Here is a tiny trained network, its code and every weight. The questions are about switching its units off for an input and a target symbol, where a switched-off unit gives its printed mean instead of its output.

import numpy as np


def w(rows, s, z=0):
    codes = np.array(rows[::2]) - 128.0
    scale = np.full(codes.shape[1], s)
    scale[-1] = z or s
    return codes * scale


def norm(h):
    return h / np.sqrt((h * h).mean(-1, keepdims=True) + 1e-5)


def f(y):
    return np.maximum(y, 0)


def softmax(a):
    e = np.exp(a - a.max(-1, keepdims=True))
    return e / e.sum(-1, keepdims=True)


def log_softmax(a):
    a = a - a.max(-1, keepdims=True)
    return a - np.log(np.exp(a).sum(-1, keepdims=True))


def net(x, mask):
    ids = ['αγδημτω'.index(c) for c in x.split()]
    T = len(ids)
    res = E[ids] + P[:T]
    u = 0
    for l in range(2):
        r = norm(res)
        for j in range(3):
            rows = slice(4 * j, 4 * j + 4)
            q, k, v = (r @ M[l][rows].T for M in (Q, K, V))
            z = softmax(np.where(np.tri(T) > 0, q @ k.T / 4**0.5, -1e9)) @ v
            o = O[l][rows]
            res = res + np.where(mask[u + j], z, o[:, -1]) @ o[:, :-1]
        u += 3
        y = f(norm(res) @ A[l][:, :-1].T + A[l][:, -1])
        res = res + np.where(mask[u : u + 8], y, B[l][:, -1]) @ B[l][:, :-1]
        u += 8
    return log_softmax(norm(res)[-1] @ U[:, :-1].T + U[:, -1])


Q, K, V, O, A, B = {}, {}, {}, {}, {}, {}
E = w([
[160,190,137,107,178,171,112,118],'α',
[131,131,145,3,123,128,155,137],'γ',
[159,187,114,105,162,174,104,102],'δ',
[122,151,194,126,193,129,74,80],'η',
[172,144,49,133,80,162,175,85],'μ',
[137,66,104,121,198,174,156,140],'τ',
[146,103,206,163,188,143,195,75],'ω',
],0.014)
P = w([
[249,92,119,193,127,62,61,121],'0',
[192,112,91,146,169,70,104,88],'1',
[161,92,117,144,168,76,112,86],'2',
[141,124,118,142,160,99,136,82],'3',
[125,120,116,113,150,132,141,77],'4',
[103,113,129,115,143,142,142,86],'5',
[83,115,136,117,144,158,153,97],'6',
[69,111,149,120,138,172,152,101],'7',
[57,110,160,125,120,194,152,110],'8',
[39,99,196,133,129,209,131,125],'9',
[28,92,196,132,96,226,131,125],'10',
[9,89,206,143,59,254,119,110],'11',
],0.009)
Q[0] = w([
[143,143,99,153,155,149,140,116],'L0H1',
[219,139,111,139,137,95,108,154],'L0H1',
[166,133,168,141,117,137,132,168],'L0H1',
[97,110,145,143,105,188,144,138],'L0H1',
[121,206,81,179,126,2,90,180],'L0H2',
[139,125,172,60,170,190,182,33],'L0H2',
[145,145,148,173,41,102,106,195],'L0H2',
[68,150,123,193,135,84,128,195],'L0H2',
[98,54,98,150,90,133,116,177],'L0H3',
[98,177,96,201,117,2,99,151],'L0H3',
[127,90,144,115,187,219,57,27],'L0H3',
[116,127,107,217,167,125,150,59],'L0H3',
],0.0085)
K[0] = w([
[115,104,97,124,131,149,151,104],'L0H1',
[129,117,137,173,161,104,117,118],'L0H1',
[123,122,161,124,136,132,151,96],'L0H1',
[143,106,188,104,104,131,136,153],'L0H1',
[74,146,97,239,169,137,158,105],'L0H2',
[130,89,142,20,115,99,172,122],'L0H2',
[83,149,100,233,128,217,134,157],'L0H2',
[131,155,112,206,196,154,118,59],'L0H2',
[204,101,148,187,162,163,93,118],'L0H3',
[254,144,83,116,164,109,115,122],'L0H3',
[13,109,139,147,60,234,206,151],'L0H3',
[110,149,137,101,178,138,228,182],'L0H3',
],0.0084)
V[0] = w([
[123,107,111,155,128,120,115,114],'L0H1',
[65,103,135,101,126,102,176,101],'L0H1',
[118,162,125,136,128,181,111,138],'L0H1',
[109,129,117,247,156,123,108,121],'L0H1',
[132,119,129,87,103,114,121,180],'L0H2',
[109,150,150,71,92,140,149,149],'L0H2',
[127,116,178,139,95,166,163,147],'L0H2',
[152,137,137,117,146,105,168,123],'L0H2',
[166,145,115,175,98,157,131,123],'L0H3',
[130,129,125,130,122,142,76,144],'L0H3',
[142,139,160,89,114,105,131,146],'L0H3',
[68,186,140,126,139,122,84,127],'L0H3',
],0.011)
O[0] = w([
[102,87,120,133,137,106,103,148,134],'L0H1',
[92,130,169,133,78,165,74,118,82],'L0H1',
[128,143,118,186,160,181,156,155,98],'L0H1',
[1,43,81,150,192,48,162,125,168],'L0H1',
[42,130,125,139,199,113,147,124,41],'L0H2',
[70,129,84,165,155,110,154,156,73],'L0H2',
[174,135,107,163,195,84,140,120,14],'L0H2',
[122,115,133,101,127,129,141,181,254],'L0H2',
[88,130,167,150,176,112,124,164,53],'L0H3',
[118,119,102,193,166,154,84,103,41],'L0H3',
[134,164,121,149,144,102,158,48,79],'L0H3',
[132,71,129,131,162,164,94,63,59],'L0H3',
],0.0077,0.0037)
A[0] = w([
[154,67,98,242,122,63,10,69,27],'L0N1',
[210,185,157,167,152,140,134,67,57],'L0N2',
[163,71,117,119,84,103,110,255,131],'L0N3',
[187,54,119,173,128,171,44,98,4],'L0N4',
[130,134,62,221,33,143,159,133,126],'L0N5',
[140,182,89,75,116,164,125,115,171],'L0N6',
[203,199,196,124,125,143,76,76,51],'L0N7',
[9,74,162,135,179,75,144,126,123],'L0N8',
],0.0056,0.0032)
B[0] = w([
[98,160,106,2,111,47,152,110,182],'L0N1',
[102,92,131,81,166,130,103,159,179],'L0N2',
[143,134,103,95,129,162,121,63,197],'L0N3',
[63,139,131,84,129,129,102,66,183],'L0N4',
[107,205,190,87,173,151,61,68,146],'L0N5',
[118,128,162,147,143,104,73,101,239],'L0N6',
[102,172,67,55,160,152,74,81,252],'L0N7',
[119,190,58,128,100,152,125,183,238],'L0N8',
],0.0076,0.0029)
Q[1] = w([
[163,106,117,223,150,6,109,157],'L1H1',
[132,76,204,68,93,163,64,147],'L1H1',
[184,150,95,149,133,143,129,76],'L1H1',
[176,97,224,46,55,181,111,86],'L1H1',
[120,98,164,128,153,189,123,66],'L1H2',
[119,118,193,140,104,227,117,98],'L1H2',
[119,123,101,169,97,81,147,102],'L1H2',
[118,69,141,174,76,129,68,137],'L1H2',
[73,179,50,181,173,30,172,148],'L1H3',
[160,144,206,99,141,179,92,81],'L1H3',
[153,52,136,154,95,68,148,196],'L1H3',
[75,112,93,182,78,135,115,161],'L1H3',
],0.013)
K[1] = w([
[237,79,40,90,99,28,139,188],'L1H1',
[56,115,166,203,85,164,179,91],'L1H1',
[133,19,170,98,87,154,97,175],'L1H1',
[51,99,179,166,111,216,169,143],'L1H1',
[78,113,148,86,78,217,145,94],'L1H2',
[106,172,171,92,104,244,174,117],'L1H2',
[216,99,124,174,123,101,67,171],'L1H2',
[100,173,152,197,198,157,86,206],'L1H2',
[150,177,88,7,109,25,116,132],'L1H3',
[103,71,179,152,149,234,130,153],'L1H3',
[255,136,71,212,106,7,111,155],'L1H3',
[173,194,85,168,153,66,21,72],'L1H3',
],0.0091)
V[1] = w([
[198,107,192,186,164,113,143,108],'L1H1',
[105,172,106,133,86,150,28,148],'L1H1',
[175,246,187,142,131,156,219,154],'L1H1',
[45,113,84,136,99,88,124,99],'L1H1',
[110,120,170,128,230,101,142,168],'L1H2',
[107,52,104,129,115,192,92,211],'L1H2',
[129,161,236,158,111,145,156,157],'L1H2',
[172,182,73,164,151,161,57,138],'L1H2',
[123,110,27,84,118,138,126,153],'L1H3',
[102,75,151,154,122,155,254,52],'L1H3',
[154,217,152,114,99,94,48,51],'L1H3',
[44,152,128,122,178,101,168,70],'L1H3',
],0.0096)
O[1] = w([
[136,114,221,38,46,120,138,158,108],'L1H1',
[162,85,79,174,146,57,129,152,59],'L1H1',
[116,166,116,124,32,125,91,101,135],'L1H1',
[115,116,107,187,165,168,150,109,72],'L1H1',
[212,149,184,94,152,140,148,124,135],'L1H2',
[179,210,61,115,152,74,209,102,29],'L1H2',
[107,129,104,68,224,156,90,80,85],'L1H2',
[84,160,118,137,181,129,126,254,3],'L1H2',
[98,144,78,118,194,187,114,113,125],'L1H3',
[164,115,197,66,113,139,130,216,225],'L1H3',
[193,166,157,158,133,160,145,14,161],'L1H3',
[158,127,155,120,144,183,187,152,206],'L1H3',
],0.0092,0.0047)
A[1] = w([
[137,123,92,70,176,68,84,173,74],'L1N1',
[174,159,132,215,30,148,152,108,49],'L1N2',
[153,191,89,216,180,132,163,132,107],'L1N3',
[139,79,30,92,125,36,93,170,48],'L1N4',
[135,134,130,254,25,28,84,79,3],'L1N5',
[125,77,41,71,122,122,70,149,56],'L1N6',
[58,181,131,131,66,129,236,107,84],'L1N7',
[152,178,115,94,47,50,58,74,110],'L1N8',
],0.0097,0.0042)
B[1] = w([
[97,110,97,193,152,124,89,159,180],'L1N1',
[123,164,157,215,106,108,111,152,157],'L1N2',
[117,128,126,72,62,101,159,139,219],'L1N3',
[51,33,62,140,121,100,90,159,179],'L1N4',
[123,214,224,249,71,125,125,111,149],'L1N5',
[127,116,111,187,115,116,81,137,190],'L1N6',
[134,134,70,103,140,112,78,128,176],'L1N7',
[110,110,151,135,110,170,205,182,254],'L1N8',
],0.014,0.0045)
U = w([
[183,172,123,104,189,137,136,194,97],'α',
[80,133,104,105,158,180,233,141,8],'γ',
[149,182,64,55,114,58,143,109,191],'δ',
[126,102,110,73,165,159,92,1,133],'η',
[136,167,153,211,62,136,133,121,43],'μ',
[81,37,86,142,120,126,76,159,174],'τ',
[130,89,171,18,70,147,135,157,228],'ω',
],0.0072,0.0011)

Each question gives the input, a string of symbols that net reads in full, and the target symbol t.
The units are the heads (4 rows each of Q, K, V and O) and the neurons (one row each of A and B). Each row of codes is followed by its name. A weight is (code - 128) times the scale printed after its matrix; where a second scale follows, it is the last column's (O, A, B and U).
mask holds one flag per unit, layer by layer, with each layer's heads first. A switched-off unit (its flag False) gives its mean, the last column of its rows in O or B, instead of its output. The means were averaged over made-up inputs and are rounded, as every weight is.
A unit's drop is (log p(t) with every unit on - log p(t) with that unit switched off) / (log p(t) with every unit on - log p(t) with every unit switched off).
The circuit of an input: a set's keep is (log p(t) with only the set's units on - log p(t) with every unit switched off) / (log p(t) with every unit on - log p(t) with every unit switched off). Starting from the 12 units with the biggest drops (on a tie, the unit counted first), units are removed one at a time, each time the one whose removal leaves the highest keep (on an exact tie, the one counted first), for as long as the keep stays at least 0.8.
circuit, biggest first: the units of the circuit, biggest drop first
k most important neurons: the k neurons with the biggest drops, biggest first
which heads matter: for each layer, one digit per head in row order, 1 if its drop is at least 0.15 and else 0, layers parted by /
input μ α δ η η γ δ, target γ: circuit, biggest first => L0H2
input ω δ η γ η τ α η η η δ, target γ: circuit, biggest first => L0H2, L1H1
input η η η τ η δ, target τ: which heads matter => 010 / 000
input γ ω ω η η η η η, target γ: 2 most important neurons => L0N8, L1N3
input η τ τ γ η η, target δ: circuit, biggest first => L0H2, L1H2, L1N7
input ω η η η δ, target η: which heads matter => 011 / 101
input η η ω α τ η α η η η μ δ, target μ: which heads matter => 010 / 101
input ω δ α η μ, target μ: circuit, biggest first => L1H3, L1H2, L1N2
input τ η γ ω, target δ: 3 most important neurons => L0N8, L1N3, L1N7
input α α τ γ μ α τ η η γ, target η: which heads matter => 111 / 010
input η ω η γ τ, target η: circuit, biggest first => L0H2, L1H3, L0N7
input η γ τ, target γ: circuit, biggest first => L0H2, L1H3, L0H3
input η ω δ γ δ μ τ, target μ: which heads matter => 111 / 110
input η η δ η, target η: which heads matter => 011 / 101
input ω η τ γ η δ, target δ: which heads matter => 111 / 011
input τ η α, target τ: which heads matter => 110 / 001
input μ η η α τ τ γ η ω, target δ: 3 most important neurons => L1N7, L1N3, L1N8
input γ η η η μ η, target γ: circuit, biggest first => L0H2, L1H3
input η δ μ, target μ: which heads matter => 010 / 011
input η η γ η η η ω ω η μ η α, target γ: circuit, biggest first => L0H2, L1H1
input η η η η η η δ γ μ, target γ: which heads matter => 111 / 101
input ω η τ ω η η τ γ, target γ: circuit, biggest first => L0H2, L0H1, L1H1
input δ γ ω η η η η τ ω, target γ: which heads matter => 011 / 101
input τ η η δ μ γ, target γ: circuit, biggest first => L0H2, L1H1, L0H1
input ω τ τ δ ω η τ ω μ η δ, target μ: which heads matter => 011 / 101
input η ω γ α, target γ: circuit, biggest first => L0H2
input μ η η α η η, target η: which heads matter => 010 / 101
input ω ω η μ ω η ω η η τ, target τ: which heads matter => 010 / 001
